Below is a small trained network, with its code and all its weights. Each question gives an input and a class and asks what happens when units are switched off, that is, made to give their printed mean instead of their output.

import numpy as np


def w(rows, s, z=0):
    codes = np.array(rows[::2]) - 128.0
    scale = np.full(codes.shape[1], s)
    scale[-1] = z or s
    return codes * scale


def f(y):
    return np.maximum(y, 0)


def log_softmax(a):
    a = a - a.max(-1, keepdims=True)
    return a - np.log(np.exp(a).sum(-1, keepdims=True))


def net(x, mask):
    res = np.array(x, float).reshape(1, 8) / 4 @ E
    y = f(res @ A[0][:, :-1].T + A[0][:, -1])
    res = res + np.where(mask, y, B[0][:, -1]) @ B[0][:, :-1]
    return log_softmax(res[-1] @ U[:, :-1].T + U[:, -1])


A, B = {}, {}
E = w([
[131,20,49,51,83,163,91],'x0',
[195,111,121,233,59,183,79],'x1',
[183,199,102,156,65,145,197],'x2',
[170,99,156,101,102,32,134],'x3',
[95,157,167,16,154,162,107],'x4',
[202,44,49,40,126,199,151],'x5',
[110,116,144,177,158,67,254],'x6',
[151,79,187,155,143,189,126],'x7',
],0.0094)
A[0] = w([
[126,58,152,148,192,159,141,148],'n0',
[84,92,123,168,208,109,155,13],'n1',
[219,187,141,65,107,94,130,243],'n2',
[197,160,2,159,46,142,143,191],'n3',
[162,116,144,193,41,109,108,147],'n4',
[180,94,195,74,85,176,86,196],'n5',
[176,46,105,151,144,71,147,253],'n6',
[194,134,85,146,63,192,164,34],'n7',
],0.0097,0.0021)
B[0] = w([
[165,57,194,89,165,164,143,189],'n0',
[189,165,192,55,147,110,171,195],'n1',
[193,248,164,33,6,125,62,191],'n2',
[190,176,108,170,129,135,196,251],'n3',
[117,69,136,237,112,64,117,218],'n4',
[159,61,57,58,121,158,4,202],'n5',
[159,104,161,104,78,86,204,213],'n6',
[182,171,2,129,149,123,129,216],'n7',
],0.0081,0.011)
U = w([
[98,171,187,221,64,84,119,62],'0',
[214,196,61,169,173,214,200,19],'1',
[50,113,142,48,192,231,57,178],'2',
[173,17,105,110,34,119,194,55],'3',
[34,255,176,62,105,59,180,255],'4',
[141,82,212,92,174,131,216,207],'5',
[178,175,150,38,46,174,108,62],'6',
],0.0095,0.0048)

Each question gives the input, the list of numbers given to net, and the class t.
The units are the neurons (one row each of A and B). Each row of codes is followed by its name. A weight is (code - 128) times the scale printed after its matrix; where a second scale follows, it is the last column's (A, B and U).
mask holds one flag per neuron, in row order. A switched-off neuron (its flag False) gives its mean, the last column of its row in B, instead of its output. The means were averaged over made-up inputs and are rounded, as every weight is.
A unit's drop is (log p(t) with every unit on - log p(t) with that unit switched off) / (log p(t) with every unit on - log p(t) with every unit switched off).
The circuit of an input: a set's keep is (log p(t) with only the set's units on - log p(t) with every unit switched off) / (log p(t) with every unit on - log p(t) with every unit switched off). Starting from all 8 units, units are removed one at a time, each time the one whose removal leaves the highest keep (on an exact tie, the one counted first), for as long as the keep stays at least 0.8.
units of the circuit, in order: the units of the circuit, biggest drop first
most important unit: the unit with the biggest drop
top k neurons: the k neurons with the biggest drops, biggest first
drop when u is switched off: that unit's drop, to one decimal
input [4,8,-8,-2,5,2,4,5], class 2: units of the circuit, in order	(n5, n3)
input [-3,6,4,5,-7,8,-4,8], class 1: most important unit	n7
input [5,-6,-4,2,-3,1,-3,5], class 2: units of the circuit, in order	(n3, n5)
input [-2,8,3,6,-8,3,8,-4], class 1: top 3 neurons	(n3, n7, n5)
input [2,-5,6,-3,8,4,-4,8], class 2: top 3 neurons	(n5, n3, n6)
input [-1,-7,0,8,-5,0,4,0], class 4: units of the circuit, in order	(n2, n5)
input [0,-7,-3,-7,-6,1,6,-4], class 5: top 2 neurons	(n2, n0)
input [2,0,-7,4,2,7,-7,-1], class 2: top 2 neurons	(n5, n3)
input [-6,6,-5,-6,0,1,0,0], class 0: top 4 neurons	(n5, n7, n3, n1)
input [-6,5,6,-7,3,-5,1,8], class 0: top 2 neurons	(n4, n3)
input [6,1,-4,-8,-6,4,-2,-2], class 1: top 3 neurons	(n3, n7, n4)
input [8,8,-3,-6,-1,3,-8,-3], class 1: top 2 neurons	(n3, n7)
input [3,4,-8,3,-7,-6,8,-1], class 5: drop when n2 is switched off	0.1
input [8,5,0,-7,3,0,-5,7], class 2: units of the circuit, in order	(n5)
input [4,4,-6,-5,6,2,5,7], class 2: drop when n2 is switched off	0.0
input [-3,-6,4,7,-4,4,3,-3], class 4: drop when n2 is switched off	0.2
input [-3,-5,-1,-8,2,-7,8,8], class 5: drop when n2 is switched off	0.2
